Here is a tiny trained network, its code and every weight. The questions are about switching its units off for an input and a target symbol, where a switched-off unit gives its printed mean instead of its output.

import numpy as np


def w(rows, s, z=0):
    codes = np.array(rows[::2]) - 128.0
    scale = np.full(codes.shape[1], s)
    scale[-1] = z or s
    return codes * scale


def norm(h):
    return h / np.sqrt((h * h).mean(-1, keepdims=True) + 1e-5)


def f(y):
    return y / 2 * (1 + np.tanh(0.7978845608 * (y + 0.044715 * y**3)))


def softmax(a):
    e = np.exp(a - a.max(-1, keepdims=True))
    return e / e.sum(-1, keepdims=True)


def log_softmax(a):
    a = a - a.max(-1, keepdims=True)
    return a - np.log(np.exp(a).sum(-1, keepdims=True))


def net(x, mask):
    ids = ['αγημπφψ'.index(c) for c in x.split()]
    T = len(ids)
    res = E[ids] + P[:T]
    u = 0
    for l in range(3):
        q, k, v = (norm(res) @ M[l].T for M in (Q, K, V))
        z = softmax(np.where(np.tri(T) > 0, q @ k.T / 2**0.5, -1e9)) @ v
        res = res + np.where(mask[u], z, O[l][:, -1]) @ O[l][:, :-1]
        u += 1
        y = f(norm(res) @ A[l][:, :-1].T + A[l][:, -1])
        res = res + np.where(mask[u : u + 12], y, B[l][:, -1]) @ B[l][:, :-1]
        u += 12
    return log_softmax(norm(res)[-1] @ U[:, :-1].T + U[:, -1])


Q, K, V, O, A, B = {}, {}, {}, {}, {}, {}
E = w([
[120,110,74,84,177,85,135],'α',
[105,40,66,122,142,129,155],'γ',
[154,78,142,127,126,79,104],'η',
[50,143,35,98,152,111,125],'μ',
[90,88,107,170,146,67,52],'π',
[95,165,117,6,121,107,149],'φ',
[130,126,183,18,129,243,41],'ψ',
],0.017)
P = w([
[157,166,104,166,126,147,232],'0',
[5,92,178,135,107,150,85],'1',
[201,180,86,93,145,151,76],'2',
[166,195,141,110,78,83,169],'3',
[75,122,199,130,43,120,57],'4',
[146,79,116,108,192,99,125],'5',
],0.013)
Q[0] = w([
[220,133,64,188,215,254,185],'0.h1',
[79,126,76,41,124,147,105],'0.h1',
],0.0068)
K[0] = w([
[93,2,93,108,131,182,206],'0.h1',
[79,198,110,105,88,182,116],'0.h1',
],0.008)
V[0] = w([
[101,91,61,96,72,178,156],'0.h1',
[99,254,115,186,131,133,87],'0.h1',
],0.0057)
O[0] = w([
[133,112,98,72,1,155,82,252],'0.h1',
[61,186,85,120,187,199,78,79],'0.h1',
],0.0098,0.0027)
A[0] = w([
[176,94,141,79,125,198,82,116],'0.n1',
[94,175,126,127,126,108,61,86],'0.n2',
[134,160,170,64,107,156,169,108],'0.n3',
[125,60,207,164,184,105,175,62],'0.n4',
[142,91,151,131,11,100,128,142],'0.n5',
[242,143,2,141,128,45,141,149],'0.n6',
[97,166,113,88,107,110,171,46],'0.n7',
[121,128,115,82,192,131,31,3],'0.n8',
[124,69,58,191,81,104,125,218],'0.n9',
[29,145,132,185,177,173,54,69],'0.n10',
[152,244,143,145,140,74,231,96],'0.n11',
[130,123,140,62,223,131,169,63],'0.n12',
],0.0098,0.0026)
B[0] = w([
[76,107,100,207,150,77,126,191],'0.n1',
[162,62,101,148,112,172,173,160],'0.n2',
[200,146,114,123,176,127,124,162],'0.n3',
[106,220,146,182,117,50,132,137],'0.n4',
[80,139,122,113,138,162,211,206],'0.n5',
[213,2,123,153,86,117,128,254],'0.n6',
[140,108,107,139,86,130,149,151],'0.n7',
[126,115,178,139,58,85,163,181],'0.n8',
[171,157,151,109,70,39,178,230],'0.n9',
[183,93,208,179,141,143,220,183],'0.n10',
[183,217,89,205,71,163,146,150],'0.n11',
[159,40,137,134,148,117,92,142],'0.n12',
],0.0082,0.0078)
Q[1] = w([
[254,104,88,137,107,95,173],'1.h1',
[70,126,246,51,27,74,209],'1.h1',
],0.0077)
K[1] = w([
[131,49,92,73,175,2,228],'1.h1',
[205,165,134,66,7,66,4],'1.h1',
],0.0066)
V[1] = w([
[113,193,213,55,147,254,70],'1.h1',
[74,128,46,137,117,125,135],'1.h1',
],0.007)
O[1] = w([
[183,15,185,100,45,89,127,1],'1.h1',
[134,210,32,173,112,255,168,128],'1.h1',
],0.0095,0.008)
A[1] = w([
[187,151,165,171,60,86,154,3],'1.n1',
[108,112,163,254,132,80,142,142],'1.n2',
[36,90,93,144,102,197,163,76],'1.n3',
[131,163,102,152,70,110,101,173],'1.n4',
[118,122,195,163,145,132,184,128],'1.n5',
[92,123,101,22,62,140,140,95],'1.n6',
[211,79,82,100,188,96,45,97],'1.n7',
[159,65,206,158,133,128,113,159],'1.n8',
[144,149,100,189,174,198,205,144],'1.n9',
[129,122,123,163,100,138,110,120],'1.n10',
[190,208,212,164,187,144,157,75],'1.n11',
[116,115,83,188,68,66,155,142],'1.n12',
],0.012,0.0051)
B[1] = w([
[106,151,130,188,137,157,115,148],'1.n1',
[162,125,147,90,141,132,49,203],'1.n2',
[230,149,185,109,148,86,133,184],'1.n3',
[55,144,175,180,189,137,192,164],'1.n4',
[143,90,77,68,121,145,108,162],'1.n5',
[192,87,117,102,126,145,119,189],'1.n6',
[181,166,167,169,160,99,29,202],'1.n7',
[138,180,118,77,84,142,212,195],'1.n8',
[113,58,198,108,112,95,95,241],'1.n9',
[157,111,107,131,205,163,198,131],'1.n10',
[142,111,194,91,155,10,155,148],'1.n11',
[113,147,138,80,104,211,113,255],'1.n12',
],0.011,0.0084)
Q[2] = w([
[88,118,240,45,116,48,102],'2.h1',
[174,2,79,108,103,37,206],'2.h1',
],0.0069)
K[2] = w([
[112,118,254,121,102,134,77],'2.h1',
[200,161,148,75,142,122,227],'2.h1',
],0.0071)
V[2] = w([
[91,83,1,245,223,172,102],'2.h1',
[191,186,107,232,40,91,62],'2.h1',
],0.0035)
O[2] = w([
[199,30,108,102,30,145,77,2],'2.h1',
[81,27,139,124,201,254,115,104],'2.h1',
],0.0092,0.0054)
A[2] = w([
[145,148,139,105,159,142,158,119],'2.n1',
[110,174,175,150,146,141,97,52],'2.n2',
[94,29,195,132,112,146,94,219],'2.n3',
[183,89,96,88,173,89,128,164],'2.n4',
[127,162,91,230,152,203,2,3],'2.n5',
[98,75,168,119,108,64,159,180],'2.n6',
[135,203,103,140,158,93,67,80],'2.n7',
[142,161,77,143,120,85,195,55],'2.n8',
[100,167,98,174,114,182,119,97],'2.n9',
[152,207,163,87,128,123,130,132],'2.n10',
[128,157,159,181,132,106,149,15],'2.n11',
[200,109,147,145,120,141,134,149],'2.n12',
],0.014,0.0038)
B[2] = w([
[138,145,122,153,101,106,96,179],'2.n1',
[88,106,156,114,125,190,193,160],'2.n2',
[75,120,75,124,115,37,211,201],'2.n3',
[143,172,208,139,116,158,45,218],'2.n4',
[134,30,2,253,135,107,143,218],'2.n5',
[78,8,123,126,155,203,144,216],'2.n6',
[156,100,89,97,69,175,149,198],'2.n7',
[67,71,190,128,128,43,101,167],'2.n8',
[57,145,118,73,219,158,111,134],'2.n9',
[177,128,54,193,128,121,82,255],'2.n10',
[170,127,127,145,159,141,185,127],'2.n11',
[150,170,94,60,168,135,66,204],'2.n12',
],0.0096,0.0081)
U = w([
[115,71,67,181,130,128,69,117],'α',
[121,89,146,89,36,130,156,195],'γ',
[156,144,206,176,158,169,152,56],'η',
[55,187,102,88,161,140,101,169],'μ',
[89,87,200,125,155,33,29,47],'π',
[135,180,119,137,105,2,140,17],'φ',
[178,180,158,85,81,157,42,252],'ψ',
],0.009,0.0018)

Each question gives the input, a string of symbols that net reads in full, and the target symbol t.
The units are the heads (2 rows each of Q, K, V and O) and the neurons (one row each of A and B). Each row of codes is followed by its name. A weight is (code - 128) times the scale printed after its matrix; where a second scale follows, it is the last column's (O, A, B and U).
mask holds one flag per unit, layer by layer, with each layer's heads first. A switched-off unit (its flag False) gives its mean, the last column of its rows in O or B, instead of its output. The means were averaged over made-up inputs and are rounded, as every weight is.
A unit's drop is (log p(t) with every unit on - log p(t) with that unit switched off) / (log p(t) with every unit on - log p(t) with every unit switched off).
The circuit of an input: a set's keep is (log p(t) with only the set's units on - log p(t) with every unit switched off) / (log p(t) with every unit on - log p(t) with every unit switched off). Starting from the 12 units with the biggest drops (on a tie, the unit counted first), units are removed one at a time, each time the one whose removal leaves the highest keep (on an exact tie, the one counted first), for as long as the keep stays at least 0.8.
units of the circuit, in order: the units of the circuit, biggest drop first
most important unit: the unit with the biggest drop
k most important neurons: the k neurons with the biggest drops, biggest first
k most important neurons of layer l: the k neurons of layer l with the biggest drops, biggest first
input γ α ψ ψ π ψ, target π: units of the circuit, in order -> [1.h1 0.n6 0.n1]
input η γ π φ η, target ψ: units of the circuit, in order -> [1.n2 1.n9 1.n8]
input φ φ ψ, target α: units of the circuit, in order -> [0.n1 2.n5]
input γ μ ψ π π, target γ: 3 most important neurons -> [0.n8 0.n6 1.n8]
input μ η φ π α, target ψ: most important unit -> 1.n2
input α γ φ, target α: 3 most important neurons -> [2.n5 0.n5 0.n9]
input ψ η ψ γ μ ψ, target π: 3 most important neurons of layer 0 -> [0.n6 0.n1 0.n5]
input α γ γ π, target π: 4 most important neurons -> [1.n9 1.n11 0.n10 1.n2]
input γ ψ γ φ η, target ψ: 4 most important neurons -> [1.n9 0.n5 2.n5 2.n3]
input γ μ μ, target ψ: 4 most important neurons of layer 0 -> [0.n3 0.n2 0.n8 0.n12]
input π μ γ α α, target φ: 4 most important neurons -> [0.n6 1.n3 1.n7 0.n10]
input φ α η α α, target μ: 2 most important neurons -> [0.n6 1.n7]
input η α ψ μ, target μ: 2 most important neurons -> [0.n11 2.n9]
input γ η α φ γ, target ψ: 3 most important neurons of layer 1 -> [1.n3 1.n6 1.n12]
input μ γ π η, target η: most important unit -> 0.n11
input φ γ μ φ π, target ψ: 2 most important neurons of layer 1 -> [1.n2 1.n5]
input π π π π, target π: 3 most important neurons -> [0.n10 1.n9 1.n2]
input γ α γ α, target α: 2 most important neurons -> [0.n6 1.n8]
input π γ μ η α φ, target α: 2 most important neurons -> [1.n7 0.n12]
input α γ γ γ α, target φ: most important unit -> 1.n12
input μ α η γ α, target μ: 2 most important neurons of layer 1 -> [1.n3 1.n9]
input ψ γ α α η, target μ: 2 most important neurons -> [0.n6 2.n5]
input γ φ γ, target ψ: 3 most important neurons -> [0.n6 0.n5 1.n12]
input ψ γ μ φ α, target ψ: 2 most important neurons of layer 1 -> [1.n3 1.n6]
input γ ψ μ γ α, target η: 2 most important neurons -> [1.n3 1.n9]
input φ η α η μ, target η: 3 most important neurons -> [1.n3 0.n6 1.n9]
input α α μ γ γ, target η: 3 most important neurons of layer 1 -> [1.n3 1.n9 1.n8]
input γ μ μ ψ γ μ, target π: 2 most important neurons -> [1.n2 1.n7]
input μ α μ γ γ γ, target π: most important unit -> 0.h1
input γ γ π ψ π, target γ: 4 most important neurons of layer 0 -> [0.n3 0.n6 0.n5 0.n10]
